In the rows, zero is written as 128.
Each row is followed by its class.
102, 147, 95, 111, 107, 136, 196, 76, 174, 136, 146, 165, 144, 132, 92, 137, 135, 97, 92, 113, 119, 183, 147, 128, 154, 156, 105, 134, 117, 145, 117, 109 -> Fiz
147, 112, 104, 146, 182, 166, 144, 134, 148, 116, 132, 131, 142, 140, 156, 99, 91, 128, 107, 127, 119, 167, 116, 126, 151, 119, 180, 59, 157, 128, 142, 104 -> goki
141, 93, 145, 123, 131, 150, 111, 152, 107, 96, 189, 135, 84, 134, 187, 101, 79, 169, 150, 123, 126, 117, 152, 97, 142, 120, 150, 89, 96, 120, 114, 109 -> roset
148, 140, 94, 127, 169, 122, 182, 122, 158, 147, 129, 110, 168, 128, 49, 114, 111, 74, 98, 118, 117, 174, 100, 126, 132, 120, 139, 104, 162, 128, 111, 147 -> godev
113, 144, 141, 130, 152, 58, 82, 116, 143, 85, 162, 122, 136, 86, 113, 133, 109, 149, 96, 162, 158, 91, 104, 104, 106, 115, 95, 182, 160, 99, 74, 97 -> riv
127, 141, 128, 134, 138, 81, 172, 139, 110, 96, 58, 108, 132, 108, 148, 123, 213, 118, 99, 209, 184, 91, 89, 91, 139, 74, 149, 94, 138, 113, 88, 120 -> godev
155, 163, 125, 163, 168, 102, 132, 130, 147, 77, 159, 99, 179, 98, 85, 118, 118, 105, 106, 188, 152, 167, 108, 75, 109, 126, 79, 122, 158, 107, 51, 153 -> Fiz
107, 89, 161, 116, 113, 117, 160, 154, 94, 131, 101, 95, 133, 104, 135, 169, 112, 128, 131, 118, 98, 70, 134, 137, 126, 99, 149, 79, 82, 147, 132, 145 -> goki
151, 132, 111, 87, 128, 110, 176, 138, 144, 85, 161, 110, 113, 119, 196, 94, 142, 174, 49, 128, 159, 62, 117, 100, 182, 126, 158, 121, 118, 173, 30, 83 -> riv
112, 156, 112, 119, 121, 127, 88, 112, 140, 136, 121, 110, 162, 122, 118, 148, 188, 83, 107, 197, 141, 148, 87, 101, 178, 159, 114, 125, 142, 110, 55, 153 -> puf
137, 134, 140, 96, 164, 129, 81, 110, 151, 133, 150, 97, 134, 125, 50, 138, 95, 145, 110, 77, 98, 159, 122, 159, 146, 155, 108, 165, 145, 142, 113, 141 -> tik
133, 101, 141, 138, 143, 130, 92, 101, 149, 152, 168, 169, 129, 136, 107, 135, 94, 157, 117, 111, 112, 179, 128, 151, 120, 127, 146, 160, 120, 84, 139, 158 -> Loz
176, 146, 151, 77, 166, 121, 158, 124, 104, 105, 88, 120, 118, 123, 110, 111, 171, 173, 128, 142, 139, 123, 116, 88, 150, 137, 123, 94, 138, 182, 93, 115 -> goki
110, 126, 132, 133, 103, 95, 73, 175, 128, 143, 116, 102, 150, 132, 150, 141, 126, 67, 135, 137, 139, 68, 118, 88, 124, 114, 122, 102, 121, 138, 97, 109 -> roset
132, 135, 108, 109, 108, 168, 222, 132, 112, 160, 100, 134, 115, 159, 184, 117, 136, 70, 132, 93, 121, 112, 151, 115, 140, 114, 171, 89, 95, 158, 146, 124 -> roset
153, 156, 144, 145, 132, 109, 90, 134, 112, 125, 124, 75, 125, 122, 108, 125, 175, 73, 165, 139, 135, 192, 132, 89, 116, 146, 82, 164, 138, 106, 116, 185 -> Zot
102, 121, 101, 115, 129, 123, 111, 114, 142, 142, 144, 142, 121, 121, 156, 114, 118, 131, 93, 142, 164, 91, 99, 120, 160, 98, 167, 145, 103, 94, 112, 99 -> puf
127, 106, 138, 167, 85, 115, 160, 124, 103, 119, 156, 107, 133, 129, 162, 127, 174, 108, 116, 157, 112, 105, 134, 112, 125, 124, 106, 92, 117, 124, 98, 150 -> roset
150, 120, 131, 137, 124, 91, 87, 143, 144, 103, 141, 129, 113, 127, 125, 135, 109, 145, 136, 88, 121, 175, 143, 98, 93, 152, 115, 170, 148, 120, 147, 114 -> Zot
109, 123, 118, 86, 112, 118, 129, 121, 114, 144, 128, 96, 135, 126, 127, 166, 103, 125, 134, 57, 102, 88, 150, 144, 117, 124, 143, 168, 78, 147, 205, 112 -> godev
127, 140, 105, 107, 148, 149, 117, 107, 172, 154, 110, 174, 153, 141, 47, 106, 83, 150, 109, 126, 121, 132, 108, 172, 151, 138, 113, 95, 150, 141, 145, 80 -> riv
183, 160, 143, 107, 190, 104, 103, 116, 134, 62, 142, 71, 171, 94, 76, 129, 147, 175, 79, 138, 111, 156, 113, 90, 141, 167, 78, 140, 167, 139, 64, 139 -> puf
112, 136, 131, 115, 101, 139, 119, 148, 101, 169, 83, 92, 149, 125, 124, 153, 130, 45, 172, 112, 99, 98, 146, 133, 102, 124, 124, 97, 92, 148, 129, 170 -> godev
127, 143, 110, 112, 173, 126, 87, 102, 181, 116, 197, 175, 154, 136, 69, 102, 130, 140, 114, 163, 165, 143, 110, 64, 146, 148, 133, 179, 144, 103, 83, 81 -> puf
175, 153, 154, 121, 165, 83, 129, 150, 91, 103, 101, 48, 116, 122, 176, 132, 128, 94, 129, 65, 103, 118, 155, 110, 110, 125, 96, 120, 125, 154, 150, 143 -> roset
171, 122, 120, 112, 170, 125, 128, 165, 119, 86, 155, 85, 114, 128, 197, 110, 103, 153, 102, 133, 154, 86, 117, 90, 152, 122, 179, 115, 107, 150, 46, 137 -> tik
133, 130, 118, 129, 138, 180, 182, 120, 129, 126, 124, 179, 150, 131, 116, 131, 72, 161, 127, 136, 126, 180, 131, 98, 129, 137, 134, 107, 154, 109, 145, 117 -> Rofo
154, 119, 115, 167, 152, 124, 78, 139, 144, 76, 89, 152, 117, 131, 158, 81, 147, 164, 142, 194, 182, 147, 97, 76, 124, 115, 137, 97, 179, 105, 93, 75 -> goki
134, 142, 137, 137, 182, 147, 58, 123, 152, 76, 217, 140, 137, 124, 135, 129, 59, 132, 156, 146, 140, 169, 127, 83, 86, 127, 150, 172, 158, 83, 140, 94 -> riv
123, 109, 130, 140, 101, 102, 91, 121, 127, 134, 120, 140, 100, 129, 101, 130, 99, 157, 153, 125, 130, 113, 120, 166, 115, 120, 87, 128, 106, 134, 172, 118 -> roset
91, 98, 126, 140, 73, 194, 126, 127, 119, 176, 129, 211, 83, 148, 153, 139, 98, 165, 169, 139, 124, 209, 143, 169, 131, 164, 144, 128, 114, 125, 167, 135 -> Loz
182, 118, 128, 140, 163, 95, 123, 145, 140, 97, 162, 139, 122, 131, 91, 80, 113, 222, 148, 109, 153, 119, 128, 83, 111, 121, 109, 172, 181, 127, 140, 98 -> Zot
128, 133, 101, 156, 110, 86, 162, 91, 135, 134, 110, 107, 139, 128, 108, 130, 230, 87, 123, 174, 152, 178, 117, 103, 134, 141, 79, 116, 132, 170, 113, 128 -> Loz
161, 152, 121, 154, 175, 72, 124, 116, 143, 92, 147, 119, 120, 114, 146, 76, 178, 134, 87, 159, 177, 141, 100, 83, 106, 104, 133, 153, 195, 120, 73, 113 -> Fiz
89, 116, 104, 133, 109, 144, 119, 98, 175, 131, 178, 176, 125, 138, 109, 116, 137, 123, 86, 154, 132, 137, 110, 150, 132, 138, 168, 148, 136, 100, 93, 98 -> godev
86, 139, 138, 142, 64, 145, 148, 124, 102, 142, 108, 119, 164, 105, 140, 189, 153, 74, 118, 145, 119, 192, 134, 117, 116, 125, 119, 160, 110, 99, 172, 181 -> roset
131, 131, 140, 140, 152, 147, 195, 109, 128, 78, 111, 141, 131, 124, 147, 120, 113, 126, 133, 135, 132, 121, 142, 84, 104, 87, 133, 87, 132, 105, 105, 93 -> godev
156, 108, 139, 127, 122, 73, 154, 126, 132, 77, 199, 98, 134, 104, 112, 142, 136, 144, 87, 162, 138, 112, 120, 89, 136, 143, 110, 149, 61, 129, 46, 161 -> goki
122, 134, 102, 144, 102, 81, 212, 69, 129, 120, 112, 140, 116, 115, 135, 128, 164, 100, 113, 176, 167, 130, 96, 115, 144, 92, 87, 99, 103, 116, 118, 117 -> goki
177, 120, 141, 125, 165, 195, 200, 131, 110, 87, 99, 138, 127, 140, 121, 109, 142, 198, 124, 162, 113, 166, 131, 109, 138, 144, 170, 70, 140, 145, 89, 149 -> Fiz
139, 144, 137, 118, 151, 88, 57, 142, 132, 124, 56, 88, 138, 114, 124, 120, 137, 130, 98, 128, 159, 112, 92, 107, 140, 115, 113, 144, 155, 129, 90, 108 -> riv
140, 109, 112, 107, 146, 144, 146, 115, 118, 95, 153, 143, 96, 141, 184, 94, 111, 193, 116, 110, 151, 89, 142, 102, 151, 99, 187, 157, 104, 95, 162, 76 -> roset
156, 145, 121, 141, 142, 128, 239, 128, 108, 66, 108, 109, 141, 116, 171, 133, 142, 133, 130, 181, 160, 97, 132, 65, 126, 96, 126, 88, 91, 132, 96, 133 -> Zot
136, 117, 125, 105, 109, 115, 102, 151, 135, 191, 33, 121, 121, 139, 89, 127, 169, 127, 126, 119, 131, 137, 97, 169, 174, 122, 128, 80, 138, 183, 145, 158 -> Rofo
133, 104, 113, 137, 160, 109, 117, 115, 148, 101, 153, 150, 100, 127, 159, 119, 91, 143, 132, 114, 142, 157, 125, 91, 114, 101, 166, 138, 164, 94, 144, 94 -> Rofo
160, 126, 138, 150, 141, 122, 124, 157, 112, 119, 115, 66, 131, 125, 120, 138, 93, 98, 154, 105, 112, 186, 106, 104, 124, 123, 85, 65, 184, 144, 111, 140 -> tik
139, 155, 102, 138, 177, 89, 68, 84, 152, 123, 121, 105, 128, 140, 95, 103, 151, 59, 146, 140, 137, 151, 116, 95, 128, 131, 88, 121, 171, 89, 127, 92 -> Rofo
132, 110, 121, 143, 129, 74, 100, 108, 158, 149, 145, 176, 92, 146, 113, 67, 176, 171, 133, 110, 151, 107, 134, 128, 147, 144, 101, 188, 179, 121, 111, 93 -> goki
118, 97, 80, 140, 124, 70, 161, 77, 194, 117, 230, 193, 100, 138, 172, 97, 97, 161, 56, 107, 167, 122, 108, 112, 141, 97, 152, 151, 136, 105, 104, 37 -> Loz
114, 150, 122, 90, 127, 88, 14, 139, 143, 156, 140, 77, 137, 116, 109, 150, 142, 77, 99, 147, 120, 80, 108, 178, 144, 160, 120, 136, 79, 150, 70, 151 -> Loz
135, 131, 141, 131, 126, 112, 140, 139, 121, 140, 87, 142, 134, 121, 96, 118, 169, 142, 154, 132, 148, 133, 136, 108, 113, 127, 115, 167, 148, 145, 145, 138 -> goki
97, 101, 97, 136, 88, 111, 242, 96, 113, 128, 165, 149, 143, 125, 179, 132, 155, 133, 99, 156, 148, 52, 125, 90, 145, 79, 153, 102, 103, 140, 131, 95 -> roset
129, 130, 128, 119, 80, 99, 166, 109, 119, 153, 115, 143, 103, 141, 163, 121, 193, 93, 105, 110, 118, 133, 149, 141, 146, 130, 110, 97, 98, 160, 148, 132 -> roset
138, 126, 108, 117, 104, 119, 219, 117, 131, 95, 122, 106, 148, 108, 114, 141, 154, 118, 117, 180, 144, 126, 99, 101, 152, 90, 118, 54, 106, 156, 79, 142 -> godev
123, 102, 145, 127, 110, 131, 151, 151, 98, 118, 138, 128, 113, 137, 176, 143, 131, 147, 155, 128, 118, 99, 158, 99, 135, 153, 127, 104, 85, 160, 138, 112 -> goki
141, 120, 123, 141, 136, 171, 145, 117, 131, 100, 176, 184, 117, 127, 146, 104, 98, 180, 161, 172, 164, 190, 121, 69, 125, 115, 139, 116, 165, 107, 127, 115 -> Rofo
147, 80, 108, 126, 71, 111, 197, 154, 102, 121, 121, 101, 145, 106, 188, 134, 114, 128, 104, 131, 130, 60, 121, 83, 132, 95, 157, 73, 68, 150, 59, 153 -> goki
138, 143, 99, 142, 153, 123, 157, 133, 107, 81, 77, 89, 136, 124, 181, 136, 127, 84, 151, 143, 161, 135, 131, 46, 108, 107, 135, 107, 139, 124, 120, 87 -> tik
128, 131, 128, 125, 126, 119, 83, 105, 138, 80, 177, 127, 123, 127, 140, 130, 144, 172, 111, 179, 155, 110, 109, 103, 146, 134, 124, 160, 119, 78, 110, 102 -> Rofo
117, 90, 137, 158, 109, 153, 79, 153, 123, 138, 131, 178, 108, 134, 128, 104, 110, 182, 181, 141, 131, 128, 145, 135, 100, 151, 132, 139, 144, 138, 145, 116 -> goki
140, 121, 105, 135, 147, 120, 177, 122, 126, 138, 108, 102, 101, 144, 169, 99, 125, 65, 139, 73, 110, 126, 147, 115, 127, 104, 142, 88, 152, 148, 137, 109 -> roset
188, 127, 163, 132, 203, 109, 122, 150, 106, 59, 144, 95, 118, 114, 165, 105, 115, 186, 122, 118, 128, 117, 131, 66, 95, 106, 154, 116, 170, 123, 102, 116 -> Zot
129, 123, 98, 139, 109, 127, 70, 150, 144, 126, 88, 170, 128, 121, 107, 109, 131, 153, 122, 187, 167, 160, 97, 133, 116, 154, 144, 136, 136, 125, 124, 110 -> goki
137, 132, 103, 162, 131, 93, 100, 136, 136, 157, 126, 132, 105, 154, 137, 91, 159, 93, 134, 108, 144, 158, 134, 143, 122, 142, 115, 147, 165, 118, 170, 110 -> tik
129, 114, 132, 106, 120, 190, 128, 130, 108, 151, 97, 154, 103, 132, 140, 120, 46, 147, 174, 94, 108, 129, 135, 144, 122, 126, 141, 93, 115, 128, 141, 120 -> goki
140, 95, 127, 136, 156, 108, 76, 143, 144, 129, 204, 125, 156, 125, 101, 132, 50, 120, 124, 91, 92, 122, 135, 121, 86, 121, 160, 135, 118, 91, 138, 139 -> godev
182, 130, 129, 114, 183, 127, 166, 129, 165, 86, 142, 142, 129, 133, 86, 105, 96, 193, 98, 111, 133, 146, 114, 111, 124, 120, 145, 107, 146, 163, 115, 101 -> Zot
142, 130, 158, 106, 149, 154, 129, 155, 94, 90, 169, 57, 122, 115, 165, 140, 96, 137, 147, 95, 104, 95, 165, 110, 137, 134, 124, 127, 100, 148, 94, 149 -> tik
176, 139, 94, 132, 181, 126, 154, 121, 141, 138, 110, 91, 124, 153, 142, 73, 169, 122, 105, 114, 149, 140, 94, 110, 151, 114, 153, 101, 193, 157, 99, 97 -> Loz
148, 126, 133, 117, 185, 160, 124, 141, 106, 125, 121, 85, 135, 134, 141, 119, 86, 123, 111, 109, 108, 88, 112, 125, 122, 110, 173, 77, 110, 117, 139, 103 -> puf
